Below are the code and all the weights of a small trained network. Each question names an input and a class and asks about switching units off, where a switched-off unit gives its printed mean instead of its output.

import numpy as np


def w(rows, s, z=0):
    codes = np.array(rows[::2]) - 128.0
    scale = np.full(codes.shape[1], s)
    scale[-1] = z or s
    return codes * scale


def norm(h):
    return h / np.sqrt((h * h).mean(-1, keepdims=True) + 1e-5)


def f(y):
    return np.maximum(y, 0)


def log_softmax(a):
    a = a - a.max(-1, keepdims=True)
    return a - np.log(np.exp(a).sum(-1, keepdims=True))


def net(x, mask):
    res = np.array(x, float).reshape(1, 4) / 4 @ E
    u = 0
    for l in range(4):
        y = f(norm(res) @ A[l][:, :-1].T + A[l][:, -1])
        res = res + np.where(mask[u : u + 9], y, B[l][:, -1]) @ B[l][:, :-1]
        u += 9
    return log_softmax(norm(res)[-1] @ U[:, :-1].T + U[:, -1])


A, B = {}, {}
E = w([
[129,58,98,116,84,253,64,102],'x0',
[124,73,65,157,53,83,159,204],'x1',
[93,80,213,227,146,129,109,120],'x2',
[125,126,127,126,129,126,127,128],'x3',
],0.0065)
A[0] = w([
[118,178,193,115,151,87,142,92,21],'L0N0',
[125,126,202,220,171,81,129,165,73],'L0N1',
[125,226,215,103,227,80,95,153,99],'L0N2',
[172,244,186,64,221,94,165,116,74],'L0N3',
[130,95,111,194,118,121,167,189,3],'L0N4',
[131,116,110,94,146,177,72,166,41],'L0N5',
[161,185,101,63,88,133,172,121,42],'L0N6',
[101,203,140,168,130,1,220,203,147],'L0N7',
[126,138,161,65,185,187,75,80,95],'L0N8',
],0.0048,0.0035)
B[0] = w([
[137,123,102,168,163,105,105,95,161],'L0N0',
[71,110,130,153,108,103,180,73,182],'L0N1',
[66,142,44,180,103,150,124,96,220],'L0N2',
[124,132,2,139,198,157,80,137,229],'L0N3',
[81,50,149,91,110,92,105,105,145],'L0N4',
[139,163,148,129,84,100,160,63,148],'L0N5',
[59,120,172,207,147,77,132,88,168],'L0N6',
[166,78,193,74,135,105,176,110,253],'L0N7',
[172,94,212,90,110,77,176,147,194],'L0N8',
],0.0058,0.0055)
A[1] = w([
[151,136,100,105,121,148,124,148,4],'L1N0',
[142,105,105,132,116,166,102,161,142],'L1N1',
[154,134,84,2,95,120,125,115,140],'L1N2',
[136,112,113,126,100,85,165,175,96],'L1N3',
[79,130,78,164,56,126,90,182,38],'L1N4',
[186,178,81,65,117,140,140,156,114],'L1N5',
[145,170,88,107,157,83,159,152,122],'L1N6',
[152,100,180,170,107,164,124,105,123],'L1N7',
[155,148,106,134,137,105,106,149,63],'L1N8',
],0.0084,0.0024)
B[1] = w([
[99,140,153,171,82,154,144,142,144],'L1N0',
[112,144,137,187,157,87,142,122,170],'L1N1',
[194,217,130,150,121,156,210,110,254],'L1N2',
[137,142,187,129,81,170,123,194,182],'L1N3',
[99,174,33,194,103,172,135,142,172],'L1N4',
[46,2,170,161,129,62,81,97,208],'L1N5',
[112,105,111,65,129,173,35,170,211],'L1N6',
[78,152,119,60,160,118,89,135,197],'L1N7',
[109,101,131,99,143,143,118,134,139],'L1N8',
],0.0071,0.0063)
A[2] = w([
[100,160,64,245,136,129,135,102,110],'L2N0',
[119,45,136,246,84,82,107,229,95],'L2N1',
[223,203,152,47,99,163,139,86,3],'L2N2',
[120,57,84,122,93,144,62,252,102],'L2N3',
[217,190,134,154,115,222,181,120,100],'L2N4',
[209,145,145,57,93,133,115,202,14],'L2N5',
[226,148,57,11,150,118,139,142,144],'L2N6',
[91,111,134,136,144,174,2,197,115],'L2N7',
[86,152,153,89,176,129,144,49,142],'L2N8',
],0.0061,0.0044)
B[2] = w([
[118,115,61,211,136,103,112,166,214],'L2N0',
[80,67,95,8,123,150,119,36,214],'L2N1',
[175,2,147,156,147,30,176,50,170],'L2N2',
[161,164,159,141,250,102,187,79,190],'L2N3',
[189,106,168,186,69,134,158,99,189],'L2N4',
[189,238,201,169,186,73,236,151,150],'L2N5',
[99,188,85,86,130,239,179,68,222],'L2N6',
[117,222,104,30,126,132,53,81,188],'L2N7',
[198,117,144,197,91,116,59,106,254],'L2N8',
],0.0062,0.005)
A[3] = w([
[207,193,154,87,156,129,220,208,2],'L3N0',
[157,180,109,192,98,183,86,115,173],'L3N1',
[117,101,72,175,139,126,183,116,132],'L3N2',
[137,100,135,254,178,119,118,178,58],'L3N3',
[64,73,104,154,108,144,81,113,51],'L3N4',
[187,121,212,154,92,87,183,165,162],'L3N5',
[103,92,231,70,159,110,80,132,166],'L3N6',
[175,202,75,113,176,162,122,130,6],'L3N7',
[140,188,106,130,52,167,215,178,107],'L3N8',
],0.0077,0.0033)
B[3] = w([
[140,204,208,156,224,149,140,149,189],'L3N0',
[118,101,167,96,86,104,175,178,254],'L3N1',
[148,138,132,120,121,156,88,157,232],'L3N2',
[193,124,135,166,154,77,106,157,176],'L3N3',
[174,194,90,97,193,132,174,101,199],'L3N4',
[78,108,73,73,146,173,117,74,221],'L3N5',
[161,128,132,126,70,124,113,253,227],'L3N6',
[46,62,86,104,78,128,131,139,195],'L3N7',
[133,172,143,180,135,113,95,209,217],'L3N8',
],0.0075,0.0045)
U = w([
[61,145,22,75,160,181,115,56,255],'0',
[140,126,137,248,182,60,86,97,117],'1',
[126,230,191,100,181,156,215,176,95],'2',
[72,26,181,88,93,76,193,161,81],'3',
[205,105,173,134,78,179,182,4,106],'4',
[133,170,215,95,84,176,18,159,85],'5',
[145,154,87,222,32,180,169,218,22],'6',
],0.014,0.0021)

Each question gives the input, the list of numbers given to net, and the class t.
The units are the neurons (one row each of A and B). Each row of codes is followed by its name. A weight is (code - 128) times the scale printed after its matrix; where a second scale follows, it is the last column's (A, B and U).
mask holds one flag per neuron, layer by layer. A switched-off neuron (its flag False) gives its mean, the last column of its row in B, instead of its output. The means were averaged over made-up inputs and are rounded, as every weight is.
A unit's drop is (log p(t) with every unit on - log p(t) with that unit switched off) / (log p(t) with every unit on - log p(t) with every unit switched off).
most important unit: the unit with the biggest drop
top k neurons: the k neurons with the biggest drops, biggest first
top k neurons in layer l: the k neurons of layer l with the biggest drops, biggest first
drop when u is switched off: that unit's drop, to one decimal
input [2,-4,3,-8], class 5: most important unit	L1N2
input [7,-3,1,7], class 5: top 3 neurons	[L1N7 L1N2 L0N7]
input [0,4,6,-1], class 3: top 3 neurons	[L0N3 L0N2 L3N6]
input [8,5,1,2], class 0: top 2 neurons	[L1N2 L2N1]
input [3,1,-2,-4], class 6: top 2 neurons	[L0N7 L1N2]
input [-3,1,2,-6], class 3: top 2 neurons	[L0N7 L1N2]
input [4,-1,1,7], class 5: top 3 neurons	[L1N2 L0N7 L1N7]
input [1,-3,-3,5], class 4: top 2 neurons	[L1N2 L0N8]
input [0,8,8,5], class 3: top 4 neurons	[L0N3 L0N2 L2N1 L2N6]
input [-3,-5,1,-4], class 1: top 2 neurons	[L0N2 L1N7]
input [-1,1,0,-5], class 2: top 2 neurons	[L1N5 L3N0]
input [-1,1,-7,-6], class 2: top 2 neurons	[L0N2 L1N2]
input [5,8,3,8], class 0: top 2 neurons	[L2N1 L1N2]
input [2,1,3,4], class 0: top neuron	[L0N7]
input [1,-2,6,7], class 5: top 2 neurons	[L1N7 L1N2]
input [-7,-4,1,-7], class 1: top 2 neurons in layer 1	[L1N7 L1N2]
input [7,-7,2,4], class 5: drop when L1N2 is switched off	0.6
input [7,4,-5,8], class 6: drop when L1N2 is switched off	0.8
input [8,8,4,7], class 0: drop when L2N1 is switched off	0.4
input [5,4,-6,6], class 6: most important unit	L1N2
input [2,-1,6,8], class 5: drop when L1N2 is switched off	0.1
